Below are the code and all the weights of a small trained network. Each question names an input and a class and asks about switching units off, where a switched-off unit gives its printed mean instead of its output.

import numpy as np


def w(rows, s, z=0):
    codes = np.array(rows[::2]) - 128.0
    scale = np.full(codes.shape[1], s)
    scale[-1] = z or s
    return codes * scale


def f(y):
    return np.maximum(y, 0)


def log_softmax(a):
    a = a - a.max(-1, keepdims=True)
    return a - np.log(np.exp(a).sum(-1, keepdims=True))


def net(x, mask):
    res = np.array(x, float).reshape(1, 7) / 4 @ E
    y = f(res @ A[0][:, :-1].T + A[0][:, -1])
    res = res + np.where(mask, y, B[0][:, -1]) @ B[0][:, :-1]
    return log_softmax(res[-1] @ U[:, :-1].T + U[:, -1])


A, B = {}, {}
E = w([
[142,136,103,135,71,240,104,147,71,139],'x0',
[207,187,159,121,170,145,171,103,100,77],'x1',
[181,108,114,200,161,182,39,147,39,108],'x2',
[133,147,136,162,26,132,76,98,204,159],'x3',
[145,71,117,160,148,145,153,165,250,65],'x4',
[132,137,66,91,91,150,65,126,90,24],'x5',
[247,106,88,115,102,145,108,65,187,255],'x6',
],0.008)
A[0] = w([
[168,168,148,114,162,67,235,32,128,141,211],'neuron 0',
[157,97,195,104,134,117,180,50,136,123,100],'neuron 1',
[124,83,76,67,105,61,68,146,91,104,124],'neuron 2',
[169,84,75,142,55,208,60,106,140,160,232],'neuron 3',
[108,104,176,215,98,131,88,151,30,90,179],'neuron 4',
[153,142,123,34,178,83,164,83,110,172,117],'neuron 5',
[192,162,185,148,189,89,218,106,169,217,244],'neuron 6',
[255,116,46,45,121,168,153,130,46,155,253],'neuron 7',
[137,122,75,198,108,141,165,145,218,74,106],'neuron 8',
[141,97,242,115,186,148,173,142,235,178,211],'neuron 9',
],0.0071,0.0028)
B[0] = w([
[164,63,184,101,56,91,200,226,73,71,220],'neuron 0',
[120,135,117,225,147,30,210,113,77,78,167],'neuron 1',
[102,148,65,116,104,103,78,64,119,216,181],'neuron 2',
[134,153,105,41,137,103,130,225,208,241,254],'neuron 3',
[172,156,230,138,117,24,172,96,132,130,233],'neuron 4',
[155,169,150,134,90,135,137,196,2,44,189],'neuron 5',
[202,118,179,12,123,22,218,98,120,138,244],'neuron 6',
[129,172,195,13,81,198,62,146,118,98,237],'neuron 7',
[158,164,79,75,194,185,166,173,103,43,196],'neuron 8',
[171,98,173,72,75,84,154,214,131,112,231],'neuron 9',
],0.0067,0.0088)
U = w([
[159,135,160,107,80,90,174,160,117,48,188],'0',
[95,94,128,237,139,149,167,116,95,133,3],'1',
[147,113,2,124,131,135,95,76,244,92,104],'2',
[97,209,140,105,85,146,116,138,165,233,197],'3',
],0.0087,0.0022)

Each question gives the input, the list of numbers given to net, and the class t.
The units are the neurons (one row each of A and B). Each row of codes is followed by its name. A weight is (code - 128) times the scale printed after its matrix; where a second scale follows, it is the last column's (A, B and U).
mask holds one flag per neuron, in row order. A switched-off neuron (its flag False) gives its mean, the last column of its row in B, instead of its output. The means were averaged over made-up inputs and are rounded, as every weight is.
A unit's drop is (log p(t) with every unit on - log p(t) with that unit switched off) / (log p(t) with every unit on - log p(t) with every unit switched off).
The circuit of an input: a set's keep is (log p(t) with only the set's units on - log p(t) with every unit switched off) / (log p(t) with every unit on - log p(t) with every unit switched off). Starting from all 10 units, units are removed one at a time, each time the one whose removal leaves the highest keep (on an exact tie, the one counted first), for as long as the keep stays at least 0.8.
circuit, biggest first: the units of the circuit, biggest drop first
top k neurons: the k neurons with the biggest drops, biggest first
drop of u: that unit's drop, to one decimal
input [3,-4,5,-5,2,1,-3], class 1: top 3 neurons -> [neuron 6; neuron 9; neuron 0]
input [-2,6,5,-2,4,5,8], class 3: circuit, biggest first -> [neuron 3; neuron 7; neuron 9]
input [7,0,-3,-3,0,-2,-3], class 3: circuit, biggest first -> [neuron 0; neuron 6]
input [-1,-6,3,-3,-1,-6,-2], class 1: top 3 neurons -> [neuron 3; neuron 7; neuron 0]
input [8,4,-3,5,3,7,6], class 3: circuit, biggest first -> [neuron 3]
input [4,1,-5,4,-6,-4,1], class 0: circuit, biggest first -> [neuron 0; neuron 6]
input [-6,-5,2,7,0,7,3], class 2: top 2 neurons -> [neuron 7; neuron 4]
input [-8,-8,6,-4,0,-4,-6], class 1: top 2 neurons -> [neuron 6; neuron 7]
input [-2,-7,-1,7,5,-1,3], class 2: top 4 neurons -> [neuron 8; neuron 7; neuron 4; neuron 0]
input [1,-7,7,3,5,4,1], class 2: top 2 neurons -> [neuron 7; neuron 8]
input [8,0,3,2,-5,-4,-5], class 3: drop of neuron 2 -> -0.1
input [7,-7,-1,-4,-3,3,-8], class 3: drop of neuron 0 -> 0.4
input [4,-5,6,-4,2,-6,-8], class 1: drop of neuron 9 -> 0.2
input [-6,-8,0,6,5,-8,2], class 0: top neuron -> [neuron 9]
